Below are the code and all the weights of a small trained network. Each question names an input and a target symbol and asks about switching units off, where a switched-off unit gives its printed mean instead of its output.

import numpy as np


def w(rows, s, z=0):
    codes = np.array(rows[::2]) - 128.0
    scale = np.full(codes.shape[1], s)
    scale[-1] = z or s
    return codes * scale


def softmax(a):
    e = np.exp(a - a.max(-1, keepdims=True))
    return e / e.sum(-1, keepdims=True)


def log_softmax(a):
    a = a - a.max(-1, keepdims=True)
    return a - np.log(np.exp(a).sum(-1, keepdims=True))


def net(x, mask):
    ids = ['Πβγθλμξ'.index(c) for c in x.split()]
    T = len(ids)
    res = E[ids] + P[:T]
    u = 0
    for l in range(3):
        r = res
        for j in range(2):
            rows = slice(2 * j, 2 * j + 2)
            q, k, v = (r @ M[l][rows].T for M in (Q, K, V))
            z = softmax(np.where(np.tri(T) > 0, q @ k.T / 2**0.5, -1e9)) @ v
            o = O[l][rows]
            res = res + np.where(mask[u + j], z, o[:, -1]) @ o[:, :-1]
        u += 2
    return log_softmax(res[-1] @ U[:, :-1].T + U[:, -1])


Q, K, V, O = {}, {}, {}, {}
E = w([
[143,213,64,186,30,154,97,120],'Π',
[166,82,120,105,61,225,109,88],'β',
[246,114,156,141,125,108,152,136],'γ',
[82,173,151,197,82,123,225,72],'θ',
[50,134,89,96,145,134,69,30],'λ',
[84,180,30,108,154,185,171,243],'μ',
[135,202,100,47,72,112,155,92],'ξ',
],0.012)
P = w([
[74,11,130,113,137,117,128,146],'0',
[132,103,129,95,104,130,178,142],'1',
[132,103,120,92,107,138,174,135],'2',
[136,103,112,93,107,141,162,125],'3',
[147,128,105,89,122,152,171,124],'4',
[150,126,108,91,128,150,156,122],'5',
[145,133,103,99,139,155,158,106],'6',
[143,120,97,93,135,154,163,116],'7',
[142,139,101,100,133,156,150,111],'8',
[144,154,97,103,139,164,122,112],'9',
],0.011)
Q[0] = w([
[173,145,96,109,51,141,195,107],'L0H1',
[126,108,129,195,160,180,89,100],'L0H1',
[158,162,201,152,151,91,147,125],'L0H2',
[78,93,239,247,120,76,59,162],'L0H2',
],0.012)
K[0] = w([
[61,116,6,112,236,179,115,134],'L0H1',
[111,146,146,62,149,136,115,41],'L0H1',
[107,196,134,102,181,158,139,139],'L0H2',
[213,250,99,94,227,254,167,118],'L0H2',
],0.0085)
V[0] = w([
[91,132,13,169,89,254,165,190],'L0H1',
[198,132,198,182,166,144,155,157],'L0H1',
[197,46,76,177,149,113,69,48],'L0H2',
[53,147,57,248,83,127,87,231],'L0H2',
],0.0064)
O[0] = w([
[232,201,89,204,159,196,95,110,244],'L0H1',
[27,107,126,176,112,102,36,252,82],'L0H1',
[113,194,74,104,75,112,14,140,136],'L0H2',
[120,76,2,139,146,118,131,156,128],'L0H2',
],0.0054,0.011)
Q[1] = w([
[83,199,165,161,84,132,97,230],'L1H1',
[156,113,203,137,154,30,142,139],'L1H1',
[102,171,110,105,178,70,141,89],'L1H2',
[12,50,246,54,146,67,99,150],'L1H2',
],0.011)
K[1] = w([
[45,210,101,183,90,102,155,102],'L1H1',
[211,170,255,118,87,105,137,90],'L1H1',
[130,69,143,59,216,174,138,174],'L1H2',
[129,206,190,171,130,177,208,69],'L1H2',
],0.0089)
V[1] = w([
[79,254,127,148,74,111,152,106],'L1H1',
[95,154,203,152,77,182,62,122],'L1H1',
[40,178,166,130,91,87,129,205],'L1H2',
[112,84,203,118,198,175,215,85],'L1H2',
],0.0075)
O[1] = w([
[152,1,20,171,84,135,181,40,123],'L1H1',
[52,186,116,108,91,209,166,160,29],'L1H1',
[126,239,76,100,242,163,175,177,2],'L1H2',
[213,133,168,182,137,156,204,70,143],'L1H2',
],0.0064,0.006)
Q[2] = w([
[46,167,116,108,248,147,133,196],'L2H1',
[162,131,103,120,18,152,124,64],'L2H1',
[240,112,128,63,151,224,106,2],'L2H2',
[133,96,87,137,248,172,219,47],'L2H2',
],0.0071)
K[2] = w([
[192,179,62,89,87,190,228,147],'L2H1',
[60,67,128,165,201,110,93,117],'L2H1',
[8,34,136,66,254,76,184,156],'L2H2',
[115,53,140,223,135,31,171,180],'L2H2',
],0.0085)
V[2] = w([
[119,190,226,70,243,192,35,134],'L2H1',
[178,121,140,120,64,116,201,198],'L2H1',
[128,192,76,254,47,145,85,132],'L2H2',
[54,99,190,133,253,191,127,108],'L2H2',
],0.0068)
O[2] = w([
[109,145,183,95,45,132,115,245,4],'L2H1',
[92,64,94,229,129,167,49,172,121],'L2H1',
[232,88,115,129,111,186,82,107,53],'L2H2',
[249,143,10,115,56,102,192,254,74],'L2H2',
],0.006,0.0037)
U = w([
[97,127,89,103,178,87,93,84,137],'Π',
[151,67,126,142,55,249,108,111,14],'β',
[108,127,90,125,183,254,135,199,253],'γ',
[197,136,46,218,120,147,126,120,106],'θ',
[164,170,87,57,118,75,159,79,93],'λ',
[208,121,181,180,194,58,86,173,177],'μ',
[92,158,162,227,169,179,200,80,82],'ξ',
],0.0066,0.0051)

Each question gives the input, a string of symbols that net reads in full, and the target symbol t.
The units are the heads (2 rows each of Q, K, V and O). Each row of codes is followed by its name. A weight is (code - 128) times the scale printed after its matrix; where a second scale follows, it is the last column's (O and U).
mask holds one flag per head, layer by layer. A switched-off head (its flag False) gives its mean, the last column of its rows in O, instead of its output. The means were averaged over made-up inputs and are rounded, as every weight is.
A unit's drop is (log p(t) with every unit on - log p(t) with that unit switched off) / (log p(t) with every unit on - log p(t) with every unit switched off).
The circuit of an input: a set's keep is (log p(t) with only the set's units on - log p(t) with every unit switched off) / (log p(t) with every unit on - log p(t) with every unit switched off). Starting from all 6 units, units are removed one at a time, each time the one whose removal leaves the highest keep (on an exact tie, the one counted first), for as long as the keep stays at least 0.8.
units of the circuit, in order: the units of the circuit, biggest drop first
unit that matters most: the unit with the biggest drop
heads that matter: for each layer, one digit per head in row order, 1 if its drop is at least 0.15 and else 0, layers parted by /
drop of u: that unit's drop, to one decimal
input λ Π θ γ Π Π ξ β, target λ: units of the circuit, in order	L2H1, L0H1
input θ λ γ μ μ μ β μ μ, target θ: units of the circuit, in order	L0H1, L1H1, L2H2, L2H1
input Π ξ Π, target Π: unit that matters most	L1H2
input Π Π ξ μ, target Π: heads that matter	01 / 11 / 11
input ξ ξ ξ Π ξ μ, target ξ: units of the circuit, in order	L2H2, L0H1, L0H2, L1H2
input β μ λ β ξ ξ β Π, target β: units of the circuit, in order	L1H2, L2H2
input γ β β Π θ, target γ: units of the circuit, in order	L0H1, L1H1, L1H2, L2H1
input λ θ λ, target λ: units of the circuit, in order	L2H1, L2H2
input θ θ ξ ξ μ, target θ: units of the circuit, in order	L1H1, L2H1, L0H1
input Π μ ξ β ξ, target Π: units of the circuit, in order	L1H2, L0H2, L2H2
input μ γ β μ, target μ: heads that matter	01 / 10 / 00
input θ μ γ ξ γ θ μ μ β, target θ: units of the circuit, in order	L0H1, L2H1, L1H1
input μ β β β μ ξ, target μ: heads that matter	01 / 10 / 00
input λ γ λ μ ξ θ Π Π β, target λ: heads that matter	10 / 00 / 11
input λ μ γ λ Π, target λ: units of the circuit, in order	L2H1
input λ Π γ Π Π, target λ: heads that matter	10 / 00 / 10
input γ Π β, target γ: drop of L0H1	0.9
input ξ μ ξ λ μ β μ, target ξ: drop of L1H2	0.2
input Π ξ θ β, target Π: drop of L2H1	0.3
input λ β ξ γ, target λ: drop of L0H2	0.1
input θ μ μ θ, target θ: unit that matters most	L0H1
